cols: K T L N G A J B
66 123 54 156 143 41 130 121 : bili
74 158 61 109 53 103 104 77 : zudi
120 83 147 86 52 132 91 61 : Lek
85 66 62 170 133 75 102 124 : genu
134 39 102 142 98 63 91 101 : dapum
137 73 113 114 88 59 98 97 : Sir
90 149 43 76 107 78 104 101 : laf
97 96 96 102 75 110 92 91 : Fid
31 76 99 172 57 184 85 104 : Befoz
87 143 153 114 92 90 128 155 : bom
74 134 41 147 147 37 128 144 : Mabu
present: 53 104 -> no
find: 30 77 99 172 57 184 84 104 -> Befoz
col: 113 43 96 99 153 -> L
present: 130 41 -> no

cols: R Y V W D
86 56 180 55 77 -> bom
137 56 180 56 84 -> Befoz
48 55 164 88 129 -> Lek
127 147 172 161 105 -> dapum
136 140 166 164 86 -> Sir
present: 47 55 164 88 -> no
col: 84 129 105 -> D
col: 105 86 -> D
present: 147 172 -> yes
find: 86 55 179 53 76 -> bom
find: 126 146 171 161 104 -> dapum

cols: P Q U Z C H F E S
40 55 59 47 89 95 100 76 115 -> genu
101 118 113 45 62 47 132 86 128 -> Lek
115 27 34 112 116 99 86 119 78 -> Fid
62 83 59 39 86 116 162 185 98 -> dapum
100 136 71 78 104 108 110 165 42 -> Sir
present: 113 118 -> no
find: 62 82 59 39 87 117 162 186 98 -> dapum
col: 118 27 83 136 -> Q
present: 86 116 -> yes
present: 118 113 45 62 47 -> yes

cols: Seki Nezek Sasuv Totu guvo sodiz nubat buza zisur
112 118 104 98 88 128 44 97 78 = zudi
100 119 83 107 79 101 41 87 83 = dapum
72 81 113 59 83 113 110 72 151 = Fid
103 107 66 90 100 128 104 93 145 = Mezis
100 119 83 107 79 101 83 87 83 = bom
92 106 140 104 147 99 83 44 86 = Befoz
88 107 48 142 80 83 134 157 108 = Lek
col: 104 83 113 66 83 140 -> Sasuv
col: 101 113 -> sodiz
present: 128 44 97 -> yes
col: 113 128 -> sodiz

cols: bebib Sigas felo gur Tipo lafo Riru Mikop gozok
68 116 32 25 101 79 120 117 57  Mezis
123 157 158 119 148 68 65 65 68  Mabu
40 26 74 94 162 133 86 87 160  laf
129 105 53 125 143 170 157 108 59  Fid
find: 41 26 74 94 164 132 86 87 159 -> laf
find: 68 115 33 24 102 79 121 117 57 -> Mezis
find: 123 157 158 118 148 68 66 65 68 -> Mabu
present: 108 157 -> no
col: 32 158 -> felo

cols: lonov zis gilo lize nif tove Fopo Dufi dofo tuk
73 102 62 53 76 44 34 102 47 62 : zudi
142 150 126 153 93 70 128 62 75 137 : laf
116 76 113 109 91 163 73 126 144 118 : Lek
97 71 105 75 55 104 45 143 125 116 : genu
93 102 123 73 110 122 42 132 110 93 : Mezis
60 52 59 102 139 121 155 152 88 99 : dapum
60 52 59 102 139 121 155 64 126 60 : Befoz
present: 59 102 139 -> yes
col: 150 76 71 -> zis

cols: gizo bofal lib Rukir bapun nakoz Zin
19 127 44 57 145 108 92 : Mabu
19 86 71 104 134 58 37 : laf
19 84 71 109 136 57 40 : Sir
19 87 73 106 137 59 40 : bili
present: 108 92 -> yes
col: 37 40 40 -> Zin
find: 19 127 44 57 145 108 92 -> Mabu

cols: Pigap lali nanal pul Dud
163 91 105 127 96 : Fid
95 118 167 39 142 : genu
163 91 105 165 86 : Mabu
134 47 61 167 81 : dapum
163 91 105 127 104 : Lek
col: 96 142 -> Dud
find: 164 91 105 127 95 -> Fid
present: 61 167 81 -> yes

cols: goz telip bevar rapos bule
72 39 167 122 100  dapum
132 62 156 126 118  Mezis
77 63 127 94 99  Sir
col: 122 126 -> rapos
present: 132 62 156 126 118 -> yes
col: 126 94 -> rapos
present: 167 39 -> no
present: 132 62 156 -> yes
find: 71 42 166 123 101 -> dapum

